In the rows, zero is written as 128.
Rows lie near named flat spaces through zero. A row that begins with a name and a colon came from that space; any other row is followed by the name of its block's space that it lies nearest.
z542_z336: [ 90 124 110 134 117 109 111  95  96 135 119  69 126 159 114  82 114 175
 190 153 116 112 144 148 120 165 127  99 159  94 108]
z375_z773: [100 141 124  62 128 133 170 150 102 110 137 102 109 104 140 117 144 111
  89 105 152 132 134 178  87 142 148 143 122 109 115]
z298_z828: [162 143 159 122 131 111 126 148  81 111 121 103 126 182 127 107 129 119
 124 119 105 129 159 135 115 152 161 136 133 136 103]
z542_z336: [121  70 144 115 123 153 131 136 188 122 143 126 165  88 115 130 108 127
 109 134 137 115 131 122 122 100 106 161 142 122 104]
z742_z912: [104 121 167 148 151 146 196 172 127  92 172 169 147 154  86 173 189 170
 134 133 116  85 137 158  72  91 145 150  97 123  96]
z742_z912: [109 143 105 121 142 129 136  93 117 143  99 105  96  84 128 128 109 128
 145 133 140 138 111  99 159 127  95  97 116 128 145]
z298_z828: [167 180 110 148 139 107 119 115 113 144 104 159  94 133 135 141 139 105
 135 126 138 144 120  96 176 135 129  89 122 145 172]
z298_z828: [120 119 104 111  82 128 119  98 143 140 133 137 137 128 152 105 128 125
 113 128 136 155 121 174 102 144 129 147 148 119 126]
z59_z709: [147 122 141 212 106 130  69 111 136 163 119 135 145 138 118 122 155 113
 161 189 131 146 140  92 163 134 148 119 148 156 145]
z542_z336: [125  94 194 231 116 178  93 163 186 130 146 168 175  74 115 212 145  89
 164 131  58 129 101  70 153  63 116 133  69 221 130]
z542_z336: [155 144 126  94 188 131 162 143 120 116 113 153  97 112 140 164  96 122
  73  90 140 129 104  77 151  95  97 137  84 136 149]
z742_z912: [ 89 138 123 117 156 135 109 137  88 144 104  52  95  78 133 111 118 105
 131 147 155 133 130  93 156 147 136 103 120 126 143]
z375_z773: [144 148 163 181 129 140 116 125 103 140 105 122 116 107 121 150 151  90
 148 149 109 152 131  83 158 120 137 113  99 183 136]
z59_z709: [137 125 150 142  82 122 113 110 131 120 120 105 147 135 120 113 119 116
 182 117  73 131 143 149 125 143 128 110 142 151  98]
z298_z828: [ 90 130 106 116 139 136 142 112 109 135 127 124 110 119 143 133 122 151
 116 125 137 137 104 136 111 125 113 134 105 118 136]
z542_z336: [ 80 104 135 229 100 141 113 105 116 150 161 158 161 193 105 132 197 198
 176 205 118 125 129 161  76 126 155 151 128 125 113]
z742_z912: [181 107 151 107 105 130 185  67 154 116 104 147 139 124  97 111 118 133
 119 138 130 143 151 129 121 108  89 156 150 131  80]
z375_z773: [207 163 123  90  96  76 134  79  87 134  86  89 108 181 109  34 140 105
 132 163 172 149 201 153 144 196 162 113 218  93 104]
z298_z828: [ 92 104 117 163 128 139  67 124 100 171 124  78 128 129 143  88 143 128
 109 202 180 152 137 111 129 157 163 151 150 114 144]
z375_z773: [147 155 150 150 103 135 149 118 148 126 115 146 123  76 106 154 161  82
 166 127 112 137 133 121 156 114 122  92 120 169 130]
z961_z530: [145 121 118  99 154 118 130 115 116 130 108 105 115 137 129 103  93 139
 105 131 151 127 136 102 143 135 113 135 142 106 125]
z961_z530: [111 116 159 190  94 152 137 125 130 127 154 172 156 150 122 162 178 143
 145 145  90 140 118 158  81 106 142 157  96 164 109]
z742_z912: [156  85 155 179 105 145 122 125 159 132 158 195 177 184 124 141 158 152
  93 162 125 141 132 141  86 101 142 199 131 141 108]
z542_z336: [136 148 112 115 160 116 141 120 106 126 115 135 103 144 134 135 107 147
 121 111 129 124 115 107 141 125 110 116 112 120 142]
z375_z773: [ 72 109 133  56 125 148 191 100  87 125 112  38 105  71 110  73 143 128
  99 167 188 140 159 167  81 148 132 156 146  89  78]
z59_z709: [160 119 109  96 160  98 141 121 157 126 118 107 127 135  80  83 115 153
 142 162 190  81 172 104 170 141 118 100 202  62 124]
z742_z912: [134 174  84 118 143 110  86 162 123 150 130 144  97 116 166 132 141  86
  98 116 173 139 113 119 167 153 160  97 134 120 200]
z961_z530: [182 132 106  85 173 106 101 188 181 121 137 152 129 119 134 131  98  95
  81  98 176  95 136  89 186 125 134 113 164  98 173]
z742_z912: [110 124 150 146  96 135  99 147 130 123 136 100 147 114 131 129 133 102
 165 117  86 127 133 145 123 139 146 114 126 155 115]
z742_z912: [139 106 165 157 108 155  98 128 123 155 113  94 137  84 127 107 160  66
  95 190 167 170 154 101 138 134 162 163 141 160 122]
z961_z530: [168 129 158 143 147 105  74 195 134 118 133  88 148 152 105 106 125  95
 156 136 126  87 177  95 173 154 175  96 174 123 130]
z375_z773: [105 111 123 125  68 157 192  41 179 128 117 168 137  59 116 154 129 137
 159 117  97 157  95 163 104  87  57 133 105 156  98]
z298_z828: [200  95 207 168 123 155 148 107 150 112 102 155 156 120 106 163 103 102
 121 121  68 151 134  65 143  73  89 169  92 204  82]
z298_z828: [111 190 124 116 196 121 171 132  37 120  98 109  58 132 138 158 124 140
 123 102 120 132 104  89 140 125 118  97  57 141 149]
z298_z828: [178 129 138 172  88 123  64 122 163 162 111 127 144 100 125 103 153  56
 137 176 158 156 158 100 184 149 159 113 180 154 153]
z961_z530: [160 139 122  89 138 110 121 163 175 117 125 114 128  82 108 118 116  82
 139 109 155  95 153 111 183 136 131  82 173 110 145]
z375_z773: [111 101 147 172 120 146 124 117 128 133 139 140 149 148 120 139 141 157
 137 154 109 132 122 127 103 111 126 156 112 142 110]
z59_z709: [164 144 123 142 181 125 161 145 164 126 131 193 116 116  98 171 149 134
 111 138 171 101 123  75 172  87 110 112 121 120 163]
z961_z530: [118 129  95 113 113 124 161  74 121 136 126 158 118 151 136 117 132 170
 112 137 146 147 112 162  95 128 106 149 130 104 123]
z298_z828: [145 119 158 193 196 133 110 129  62 140 109 122 115 198 123 140 116 174
 109 170 121 132 126  44 138 111 129 160  86 145 128]
z542_z336: [130 185 126 166 165 111 111 173  43 126 142 163  98 222 166 161 158 146
 106 106 102 137 106 130 105 142 177 131  70 147 165]
z742_z912: [122 178 104  76 197 107 178 194 101 104 149 145  88 142 120 146 160 139
  93 103 181  83 133 138 127 132 157 103 120  80 161]
z742_z912: [ 99 132 138 124 133 129  92 173 102 127 134  72 127 118 139 116 127 103
 138 123 120 119 138 130 130 154 163 113 128 130 132]
z961_z530: [189 134 140  97 159  96 137 154 149 109 117 107 129 137  82  98 117 115
 141 134 160  81 182  97 178 140 136  94 189  93 120]
z59_z709: [131 139 108  57 207 108 150 171  76 111 127  96  93 168 139 105 100 155
  60 112 180 102 139 113 121 144 143 145 129  71 136]
z298_z828: [ 95 124  67 149 108 131  85 116 204 172 140 154 132  56 129 130 151 111
 147 167 194 125 108 124 177 129 121  87 169 102 192]
z59_z709: [139 152 115  93 124 120 166 140 102 122 147 163 114 164 143 117 178 127
  65 131 175 144 138 184  79 144 168 165 135 103 132]
z59_z709: [142  89 129 132 137 117 112 131 195 123 131 109 161 114  77 107 100 149
 180 151 139  72 158  98 173 121 105  96 190  92 114]
z542_z336: [131 148 131 168  97 121 104 111 131 138 119 129 130 122 122 133 141 112
 185 133  96 135 128 128 150 138 131  89 131 155 136]
z961_z530: [156 142 176 169 147 127 160 168 124 102 146 162 141 161  85 163 177 134
 154 134 105  95 152 119 123 106 152 120 113 147 111]
z59_z709: [ 85 138  96  84 137 135 136 106  74 144 112  90  90 113 168 106 115 132
  79 128 161 165 107 145 101 149 127 151 107 112 138]
z375_z773: [201 178 129 128  64 103 157  76 154 123 103 183 121 121 118 130 151  81
 167 103 101 156 140 157 153 135 115  88 150 162 128]
z375_z773: [113 102 134 162 167 126  78 194 112 125 169 135 156 211 141 134 127 172
 104 138 124  96 128 120 102 131 169 162 122 107 137]
z542_z336: [107 129 119 130 187 132 165 140  71 126 145 155 108 198 135 139 150 196
  67 150 164 123 115 128  78 116 141 180  92  96 130]
z59_z709: [124 124 144 173 129 145 106 145 137 133 137 154 140 123 137 166 136 118
 132 125 101 135 107 106 134 106 129 134  94 165 142]
z961_z530: [131 154 193 181 162 116  84 207  61 109 125  51 128 163 100 129 146 103
 194 135  75  89 172  86 155 155 190  80 117 161 115]
z375_z773: [ 72 102 142 112 145 146 156 194 170 107 172 103 153  77  80 136 173 132
 149 149 165  64 155 154 113 116 153 114 152  90 112]
z961_z530: [123 112 108 133 120 115  84 105  97 148 121  98 132 182 151  82 104 157
 118 152 136 144 133 135 114 162 140 150 153 104 125]
z542_z336: [168 145 107  59 124 111 144 117 156 121 106 126 110  86 137 111  94  86
 104  89 151 134 133 126 162 136 106 108 155 116 139]
z59_z709: [131  94 131  86 194 114 116 210 133 100 163 105 149 182 118 110  99 165
  85 118 159  64 154 118 117 133 155 153 158  66 120]
[ 69  65 158 169 165 163  42 205 134 123 159  85 169 129 161 167  62 143
 128  97  57 102  90  78 124 102 126 155  71 160 129] -> z59_z709
[126 113 158  95 139 127 161 142 110  99 128  85 135 137 102 109 118 140
 135 120 115 103 158 140 105 132 131 137 137 113  80] -> z742_z912
[ 86  44 115  99  77 148 136 116 208 113 180 151 198 140 128 113 107 185
 118 120 116 106 120 208  52 111 104 189 162  86  79] -> z298_z828
[133 155 116 140 137 128  82 179 119 153 137 133 113 108 156 130 171  67
  82 149 184 147 131 117 152 149 186 125 134 135 184] -> z742_z912
[182 107 138 123 191 103  47 193 115 131 122  84 138 186 140  93  71 118
  86 134 152 102 159  53 178 152 161 140 165 105 147] -> z961_z530
[153 154 146 120 103 123 147  99  66 130 105 114 107 157 143 102 151 106
 104 136 125 175 145 153  98 153 153 153 121 149 106] -> z375_z773
[132 135 131 141 109 124 117 105 117 137 113 113 125 126 128 116 127 119
 150 137 116 142 133 127 136 140 127 116 134 141 124] -> z59_z709
[153 167 136  92 192 124 138 186  77 108 122 137  89 143 166 164 106 101
  59  68 122 134 107  92 137 119 140 138  69 148 157] -> z542_z336
[119 158  93  74 150 117 169  79  91 136  87  97  74  94 134 106 105 132
 114 124 165 147 119 117 145 140  95 107 124 105 137] -> z59_z709
[179 138 128 119  86 122 150  83 166 129 109 167 131 106 122 126 130  97
 132 119 125 153 133 137 145 121 104 122 148 147 123] -> z742_z912
[172 183  94 126 131 101 137 135 109 131 140 215 105 193 161 146 163 128
  80 106 149 149 112 156 117 138 155 136 118 123 174] -> z542_z336
[ 84 115 119 108 169 137 109 212 103 109 181 141 138 183 173 154 120 160
  64  86 120 106  99 157  70 125 164 176  87 107 142] -> z375_z773
[166 171  88  55 131  74  77 196 122 109 144 117 120 180 173  95  93  94
 106  52 128 105 142 167 145 188 175  93 172  90 165] -> z742_z912
[119 137 168 123  92 137 126 152 126 113 125  78 137  79 114 123 148  70
 169 116  95 126 154 149 130 143 153 100 133 160 102] -> z742_z912
[123 123 123 158  66 122  86  77 111 160 110  90 136 136 132  73 147 114
 159 181 135 166 151 155 123 171 152 127 171 132 116] -> z59_z709
[114 132 113 123 144 133 155 105 116 126 124 151 112 134 139 149 114 160
 117 112 118 135  98 124 115 109  98 137  93 129 132] -> z298_z828
[121 145  69 114  51  76  87  98 117 142 152 124 146 224 143  44 158 164
 165 149 145 128 160 245  82 213 183 113 222  60 126] -> z542_z336
[ 73  68 154 164 160 156 112 116  83 149 122  48 138 139 105  91 128 177
 120 217 161 126 149  92 103 130 138 176 131 107  91] -> z375_z773
[130 140 147 120 106 120 104 185 129 109 152 114 146 137 135 127 145  91
 143  98 100 113 146 165 117 151 174 113 139 138 124] -> z742_z912
[165 183 170 153 122 122 132 177  99 117 126 134 114 121 118 149 192  56
 140 124 118 134 156 127 146 140 185  98 116 174 139] -> z375_z773
[186 118 156 121 225 127 146 172 110 110 121 151 117 170 120 155  93 146
  56 119 148 106 131  41 153  90 117 166  97 126 134] -> z961_z530
[139 119 158 165 145 145 149 144 125 118 144 174 140 156 121 168 150 145
 108 132 111 127 119 114 106  93 130 162  90 152 120] -> z961_z530
[115 126 145 118 103 138 139 122 117 132 120  87 126  91 114 103 157  96
 133 156 149 141 155 148 118 144 149 129 147 131 107] -> z542_z336
[120 119 135  84 138 129 126 164 107 115 137  91 128 134 143 107 119 115
  88 114 142 125 142 147 104 146 154 152 134 111 115] -> z542_z336
[115 135 140  64  53 131 201  87 164  81 127 128 141  76 118 141 103 116
 191  39  36 125 117 213  88 117  75  99 115 152  68] -> z59_z709
[128 119  94 108 129 124 118  91 128 136 117 145 120 146 166 128  73 155
 102  97 113 150  90 125 123 123  88 147 110 123 139] -> z375_z773
[128 130 170 180 147 129 105 222 126 112 174 139 158 169 101 150 194 120
 143 151 126  83 161 132 118 130 201 125 134 131 130] -> z375_z773
[123  99 104  65 119 102  80 138 156 112 126  60 149 132 142  80  34 137
 158  76  95  94 137 140 146 162 107 101 177  89 112] -> z542_z336
[125 118 168 145 124 149 168 111 124 117 119 123 133 103  99 146 142 128
 147 139 105 131 135 118 117 102 111 136 104 156  93] -> z961_z530

Each name stands for a flat space through zero: a line, a plane or more. A row that begins with a name and a colon came from that space; any other row is followed by the name of the space it lies nearest, among the names in its block.
z939z646: [123 152 133  82 159 111 136 122 120 154 108 109 153 131 121 114 141 109
 103 117  84 174 106 100 141 181  34 153 129 103 157]
z17z516: [149 146 128 108 171 104 154 156  72 123 148 111 126 138 148 144 149 127
  65  95 145 177 133 109 127 145 120 143 127 186 152]
z522z195: [115  76 169 126 199 151 100 168 191  69 129 176 128 110 184 141  65 195
 126  86 138  92 143 136 139 115 249 185 102 137 107]
z939z646: [139 138 118 155 123 128 122 131  68 132 133 133 115 122 109 122 118 115
 137 123 147 122 141 128 141 125 133 132 137 147 122]
z17z516: [158 119 113  75 158 130 155 176  91  40 134 155  91  76 201 117 110 157
  93  96 162 162 107 149 119 131 189 119 141 147  93]
z641z209: [120 122 111 104 115 131 125 129  94  80 102 144 115  84 141  83 106 111
 151 128 124 140 116 156 130 155 104 114 162  82  94]
z641z209: [111  97 141 139 163 132 109 171 115  56 115 142 142 119 169 115 108 137
 133 113 136 159 170 147 116 145 195 116 142 133  97]
z17z516: [103 119 129 125  90 107 146 103 202  79 146 130 108 116 129 160 126 152
 113  89 194  69 138 133 140  77 122 156 142 164 166]
z522z195: [112 124 124  73 133 145 148 117 204  57 115 137 118 101 151 140 136 147
  79  83 131 119 120 100 140 127 128 130 133 139 169]
z939z646: [112  80 158 172 145 127 117 148 109 117 141 118 135 164 148 130 161 100
 111 154 123 113 104 189  86 146 166  88 140 169 136]
z939z646: [104 107 157  83 160 118 139 130 197 128 118 105 160 154 161 132 168 123
  86 137  78 154  85 139  98 169  86 117 122 115 160]
z522z195: [171 175 102  85 118 142 162  97  83 203 131 109 108 131  96 123 173  95
  84 148  84 142  52  96 133 154  46 108 116 128 166]
z121z634: [114 137 124 107 107 124 146  99 181 142 129 107 136 144 117 144 159 126
 104 126 117 129 131 108 120 121  90 121 124 124 159]
z121z634: [114  98 116 110  94 139 149 107 147  62 137 146  80  94 152 122 129 131
 104 111 162  74 102 173 111 105 154 112 155 139 127]
z939z646: [110  91 139 163 141 173  93 132 108 121 105 140 140 140 125  99 129 101
 146 159  77 123 136 153 105 160 182  82 131 103 104]
z522z195: [106 119 104 111  48 114 153  91 159  92 125 116 106 110 130 113 157 103
 138 150 149 105 104 177  98 111  79  78 168 102 123]
z17z516: [198 158 144 107 149  71 147 180 108 217 162 113 133 144 161 147 136 148
 156 185 138 158  16 159 120 126  81 143  97 132 108]
z522z195: [147 117 155 113 192 146 114 148 141 171 132 149 134 134 149 132  98 164
 124 128  90 125 102 118 134 140 172 173  85 113 112]
z641z209: [139 155 133  82 140 114 135 132 183 156 114 118 153 128 132 135 132 142
 134 136  99 157  93  96 144 143  67 143 109  96 145]
z641z209: [109 130 140 126 146  80 130 134 102 150 134 105 153 147 133 123 125 124
 128 119 133 169 162 138 118 145  80 167 135 117 117]
z121z634: [157 106 131 116 187 143 123 157  26 105 142 181  74  76 162  98  58 153
 115  89 149 101  99 162 146 139 195 191 129 138  80]
z121z634: [101 124 143 133 150 128 122  91 159 183 139 126 138 152 103 144 105 156
 112  95 114 107 189  93 138 111 133 205  98 115 135]
z939z646: [ 62 102 138 130 122 149 115  62 133 155  97 104 152 158  85  93 163  67
 100 134  48 120 148 135 105 186  56 115 148  82 160]
z17z516: [162 137 121  90 154 151 143 151 131 111 126 139 116 112 157 133 137 142
  97 125 113 149  88 110 129 138 157 106 113 141 133]
z17z516: [137 120 158 150 140 102 114 158 174 134 143 136 138 137 142 155 110 155
 160 138 161  94  89 147 143 105 138 156 114 152 138]
z121z634: [162 129 100 113 116 164 156 114  61 149 142 129  85 124 133 115 161 108
  84 148 105 132  93 142  95 133 160  76 126 138 113]
z522z195: [127 138 122 147  98 105 133 126 122 139 135 109 136 142 117 134 145 115
 145 146 147 138 139 137 119 115 104 110 138 134 127]
z939z646: [195 166 116  73 142 105 164 180 139 132 147 125 121 113 179 154 140 167
 118 142 150 183  69 113 127 112 135 113 103 146 115]
z641z209: [174 148 128  44 220 146 140 153  28 107 110 170  85  56 150  87  86 121
  67  71 100 130   9 113 187 208  70 196 135 138 158]
z17z516: [112 125 115 134  97 110 148  90  91 135 146 119  99 126 109 123 136 109
 105 111 157  98 138 151 119 115  93 146 151 142 137]
z641z209: [ 91  91 134 137 106 149  91 131 154  67  80 147 145 101 137  78 110  99
 193 163  96 116 109 179 119 164 122  79 164  59  95]
z939z646: [ 65  68 158 190 151 180  63 116 146  81  92 162 147 128 107 100  82 117
 164 114  97  72 190 142 139 148 202 138 139 104 118]
z121z634: [173 125 134 140 150 153 109 184  89 123 113 140 134 124 151 110 141 105
 157 187  96 150  44 156 120 165 158  55 126 130 110]
z641z209: [166 140 111  69 123 182 155 122 197 125 123 139 107 113 150 144 159 150
  90 143  89 124  62  95 120 120 164  75  97 123 147]
z17z516: [142 115 153 138 156 108  90 203 165 102 111 149 167 115 179 119  77 167
 220 165 134 165 121 156 131 129 176 127 116  83  59]
z641z209: [104 114 165 231 140 116  72 151 142 129 133 133 164 163  89 158  97 132
 183 121 170  80 184 120 164 102 168 163 123 180 152]
z939z646: [136 130 128 179 165 156  80 159  42  96 107 167 126  99 103 104  65 122
 167 100 140 118 169 108 180 145 180 157 137 142 109]
z121z634: [135  99 131 171 139 122 102 173  35  72 129 159 107  97 152  96  83 118
 171 131 170 118 129 192 128 135 185 123 160 140  73]
z522z195: [ 88  84 147 183 123 118 114 133  90 102 129 105 145 166 129 116 168  75
 117 150 125 130 146 188  83 156 135  76 164 157 135]
z641z209: [139 127 146 136 169 143 106 129  80 141 119 153 112 109 104 112 101 107
 122 111 115  75  55 131 174 166  92 173 132 149 168]
z121z634: [166 146 107  34 134 155 184 105 145 138 135 127  85 106 153 132 173 130
  40 121  92 129  25 113 116 145  94 105 115 135 167]
z522z195: [144 159 110 134 114 122 140 132 114 107 135 123 120 120 111 149 137 127
 113 103 167 132 143  92 155 109 118 125 134 175 161]
z522z195: [148 115 139 158 166 150 118 143  51 147 140 139 110 138 123 123 131 108
 101 130 117 109  96 143 127 150 165 125 123 172 138]
z121z634: [182 166 113  42 156 169 161 121 172 153 125 143 102 101 140 145 138 160
  72 113  87 130  45  64 154 133 120 135  86 127 165]
z939z646: [179 172  98 140 124 115 145 147   7 147 146 124 100 115 109 125 133 106
 118 124 163 154 116 115 148 128 109 122 138 174 127]
z17z516: [113 111 115 134  97 119 148  92  82 113 150 134  80 110 119 118 125 113
 102 104 168  75 122 170 119 111 116 147 157 148 131]
z121z634: [155 143 107  98 142 159 150 104  97 159 144 145  88 111 122 131 114 152
  84  98 119 117 134  93 137 112 162 160 102 131 121]
z522z195: [170 118 139 163 178 156 104 162  57 142 148 175  93 108 133 129  70 157
 140 113 149  83 108 133 158 114 223 174 103 164 102]
z641z209: [115 122 146  98 136 136 111 146 230 113  92 125 174 132 151 124 135 139
 162 161  79 158 102 119 123 152 112  96 116  72 126]
[130 131 112 117  96 130 149 116 126 118 130 112 118 131 130 126 167 106
 109 145 127 136 109 141 104 129 110  79 143 134 137] -> z121z634
[118 111 132 110 120 124 140 121 146 105 129 126 117 122 145 124 144 120
 109 129 130 113  92 157 113 135 113 115 142 131 140] -> z121z634
[154 147  91  89  98 167 160 108 132 126 125 124 104 117 130 127 166 123
  92 140 102 149 115 102 108 121 145  66 121 120 128] -> z939z646
[120 102  85 148  54 158 163  77  66 107 154 125  63 124 122 114 167  97
  88 138 151  93 156 179  68  92 186  58 159 145  99] -> z121z634
[111 102 123 147 116 137 144  88  69 179 151 108 108 164 116 116 164  97
  85 144 102 122 150 164  73 132 142 109 131 130 113] -> z121z634
[180 144 104 163 106 133 130 158  52 138 150 140  99 118 130 130 120 131
 159 157 167 132 122 144 124  95 188  93 125 154  84] -> z939z646
[ 86 103 158 154 133 109 114 109 164 164 129 104 163 174 116 133 145 115
 131 142 104 122 151 146 105 139 102 141 125 116 140] -> z121z634
[126 122 136 128 156 150 103 145 137 108 106 149 141 113 133 116  97 140
 149 121 108 134 139 112 147 143 158 137 121 107 115] -> z939z646
[147 105 165 150 173  84 134 190  86 128 159 107 140 165 175 146 165 112
 100 152 150 149  60 189  95 153 132 108 134 201 144] -> z939z646
[130 129 125 161 137 115 126 121  31 137 147 136  99 120 103 119 106 110
 115  97 165  97 139 142 148 128 120 173 146 168 134] -> z641z209
[ 62 114 103 145  74 156 108  71 144  91  88 126 142 118  88  90 118 102
 158 119 103 132 242 115 119 130 124 105 159  57 100] -> z17z516
[124 103 156 116 163 140 101 167 220  92 112 156 153 116 173 136  87 181
 168 132 119 127 126 128 135 119 196 142 103  96  99] -> z939z646
[ 76  63 192 191 191 119  80 122 112 203 139 126 163 189 121 116 102 123
 143 142  82  96 161 180  98 157 159 192 108 107 104] -> z121z634
[132 119 124 177 100 176 116 105 135 198 131 109 142 184  96 135 178 102
 136 194  70 126 144 123  85 120 181  48 101 119 119] -> z121z634
[132 175 116 111 141 120 131 133 149 124 114 115 158 129 107 149 126 143
 119  91 132 178 186  44 168 127  98 153 115 138 159] -> z522z195
[ 81 115 152 172 139 105  88 108 102 151 113 129 153 137  85 105  87 107
 170 113 125 101 170 139 155 150  76 195 144 102 129] -> z939z646
[ 74  95 178 127 148  80  96 152 241  56 107 139 168 114 154 136  85 153
 174 102 163  91 112 157 160 134  83 189 148 117 156] -> z121z634
[139 134 120 131 115 150 121 114 109 126 119 147 104 103 105 114 115 114
 139 129 127  84  84 130 154 133 112 129 136 127 142] -> z641z209
[119 118 170 200 180 108  78 164  84 181 127 119 178 176 106 129 112 111
 169 149 111 141 150 134 139 158 130 157 115 143 127] -> z17z516
[152 114 102 156  71 178 126 137 127  82 122 142 100 114 136 120 158 106
 153 182 132 103  90 163 100 107 202  11 143 138 107] -> z121z634
[133 143 110  68 117 154 149 108 194 123 111 128 128 113 139 129 142 147
 108 126  92 150 122  90 124 127 122 108 112  88 131] -> z939z646
[103 103 112 153  82 146 144  78 114 141 148 117 100 148 111 126 156 111
 101 135 130  96 171 155  83 100 164  98 137 132 116] -> z121z634
[136 151 112 117 167 171 109 113  39 162  96 142 129 110  88  85 103 101
 119 111  63 157 148  79 160 184 107 149 122  91 121] -> z522z195
[114 105 143 101 152 145 135  98 170 139 139 148 105 120 136 135 106 159
  93  95 117  77 116 126 132 117 151 185 108 122 139] -> z121z634
